Below is a small trained network, with its code and all its weights. Each question gives an input and a class and asks what happens when units are switched off, that is, made to give their printed mean instead of their output.

import numpy as np


def w(rows, s, z=0):
    codes = np.array(rows[::2]) - 128.0
    scale = np.full(codes.shape[1], s)
    scale[-1] = z or s
    return codes * scale


def norm(h):
    return h / np.sqrt((h * h).mean(-1, keepdims=True) + 1e-5)


def f(y):
    return np.maximum(y, 0)


def log_softmax(a):
    a = a - a.max(-1, keepdims=True)
    return a - np.log(np.exp(a).sum(-1, keepdims=True))


def net(x, mask):
    res = np.array(x, float).reshape(1, 5) / 4 @ E
    u = 0
    for l in range(2):
        y = f(norm(res) @ A[l][:, :-1].T + A[l][:, -1])
        res = res + np.where(mask[u : u + 7], y, B[l][:, -1]) @ B[l][:, :-1]
        u += 7
    return log_softmax(norm(res)[-1] @ U[:, :-1].T + U[:, -1])


A, B = {}, {}
E = w([
[204,140,225,95,92,99,160,122,69,146],'x0',
[136,92,152,41,87,195,126,115,227,208],'x1',
[133,125,123,122,123,135,139,125,126,124],'x2',
[22,86,219,161,31,99,91,214,185,1],'x3',
[145,248,146,34,176,136,80,120,140,44],'x4',
],0.0069)
A[0] = w([
[157,119,255,122,72,102,127,130,86,104,27],'L0N0',
[98,113,199,87,83,146,122,141,249,146,70],'L0N1',
[49,116,61,152,124,126,101,132,205,66,71],'L0N2',
[117,192,184,75,146,124,99,132,192,21,1],'L0N3',
[103,136,147,195,112,103,136,145,75,28,90],'L0N4',
[97,34,175,206,76,113,138,131,144,130,73],'L0N5',
[68,116,206,122,85,134,129,145,173,25,36],'L0N6',
],0.016,0.0033)
B[0] = w([
[122,116,227,127,204,161,214,221,208,94,236],'L0N0',
[149,10,105,99,160,162,111,2,86,52,224],'L0N1',
[135,105,237,103,185,170,212,200,200,108,212],'L0N2',
[30,203,148,175,20,146,141,137,10,221,242],'L0N3',
[144,37,107,110,172,119,102,46,77,48,250],'L0N4',
[89,216,101,131,48,109,120,162,52,227,227],'L0N5',
[188,202,50,110,122,60,51,145,226,133,254],'L0N6',
],0.014,0.013)
A[1] = w([
[74,85,102,152,41,114,126,186,74,191,5],'L1N0',
[195,145,97,159,168,108,142,94,95,166,26],'L1N1',
[111,69,122,201,157,69,77,103,78,7,167],'L1N2',
[118,123,190,203,162,193,188,169,233,114,69],'L1N3',
[40,96,72,168,154,141,108,159,137,123,177],'L1N4',
[125,165,84,160,87,88,47,132,183,88,32],'L1N5',
[116,63,165,144,90,107,66,64,120,44,103],'L1N6',
],0.015,0.0016)
B[1] = w([
[62,218,160,144,98,171,113,93,77,116,222],'L1N0',
[103,137,109,157,107,82,91,196,197,83,247],'L1N1',
[132,18,135,54,74,224,107,7,178,170,254],'L1N2',
[122,111,233,153,183,82,159,195,143,84,219],'L1N3',
[231,173,184,58,137,104,189,143,58,125,153],'L1N4',
[159,160,55,178,155,133,153,167,177,196,196],'L1N5',
[199,100,22,207,222,61,126,134,58,122,220],'L1N6',
],0.011,0.0089)
U = w([
[165,148,40,128,119,84,85,169,193,152,44],'0',
[73,156,138,131,67,152,138,123,38,181,168],'1',
[168,10,98,105,162,152,123,51,97,104,251],'2',
[135,81,217,117,189,130,186,188,149,102,37],'3',
],0.013,0.0027)

Each question gives the input, the list of numbers given to net, and the class t.
The units are the neurons (one row each of A and B). Each row of codes is followed by its name. A weight is (code - 128) times the scale printed after its matrix; where a second scale follows, it is the last column's (A, B and U).
mask holds one flag per neuron, layer by layer. A switched-off neuron (its flag False) gives its mean, the last column of its row in B, instead of its output. The means were averaged over made-up inputs and are rounded, as every weight is.
A unit's drop is (log p(t) with every unit on - log p(t) with that unit switched off) / (log p(t) with every unit on - log p(t) with every unit switched off).
The circuit of an input: a set's keep is (log p(t) with only the set's units on - log p(t) with every unit switched off) / (log p(t) with every unit on - log p(t) with every unit switched off). Starting from the 12 units with the biggest drops (on a tie, the unit counted first), units are removed one at a time, each time the one whose removal leaves the highest keep (on an exact tie, the one counted first), for as long as the keep stays at least 0.8.
units of the circuit, in order: the units of the circuit, biggest drop first
top k neurons: the k neurons with the biggest drops, biggest first
k most important neurons of layer l: the k neurons of layer l with the biggest drops, biggest first
input [5,-1,-6,6,1], class 0: units of the circuit, in order -> (L0N6)
input [4,-3,8,-7,-2], class 0: top 4 neurons -> (L0N3; L0N0; L0N4; L0N1)
input [-3,-4,5,-4,-1], class 0: units of the circuit, in order -> (L0N3; L0N4)
input [5,4,4,-4,1], class 3: top 2 neurons -> (L0N3; L0N4)
input [6,-3,-1,-1,-7], class 1: top 3 neurons -> (L0N5; L0N2; L1N0)
input [2,4,5,-7,8], class 1: 3 most important neurons of layer 0 -> (L0N6; L0N0; L0N4)
input [-8,-3,-4,-3,6], class 3: top 3 neurons -> (L0N2; L0N5; L1N3)
input [1,4,5,3,-3], class 2: 3 most important neurons of layer 0 -> (L0N1; L0N3; L0N0)
input [0,2,-7,4,-2], class 0: top 2 neurons -> (L0N6; L0N5)
input [0,5,4,8,-8], class 0: 2 most important neurons of layer 1 -> (L1N5; L1N2)
input [-2,-5,4,5,6], class 1: top 2 neurons -> (L0N3; L0N1)
input [-5,8,6,-8,7], class 0: top 4 neurons -> (L0N0; L0N2; L0N3; L0N4)
input [-5,-7,2,4,-3], class 2: top 2 neurons -> (L0N4; L0N0)
input [5,-1,1,-1,6], class 1: top neuron -> (L0N3)
input [-3,-7,-3,6,-5], class 2: top 3 neurons -> (L0N4; L0N3; L1N2)
input [1,4,0,0,-2], class 2: 2 most important neurons of layer 0 -> (L0N1; L0N3)
input [0,-5,0,2,-4], class 2: top 2 neurons -> (L0N4; L0N3)
input [8,-8,8,-3,1], class 2: top 3 neurons -> (L0N4; L0N2; L1N2)
input [-7,1,-1,2,-5], class 3: 2 most important neurons of layer 0 -> (L0N2; L0N3)
input [-5,5,2,-2,-5], class 1: units of the circuit, in order -> (L1N0)
input [7,6,-6,-5,-5], class 3: 4 most important neurons of layer 0 -> (L0N3; L0N5; L0N4; L0N6)
input [-2,4,2,-5,-7], class 1: 3 most important neurons of layer 0 -> (L0N6; L0N0; L0N2)
input [-8,-2,-5,-6,-5], class 3: 2 most important neurons of layer 0 -> (L0N4; L0N3)
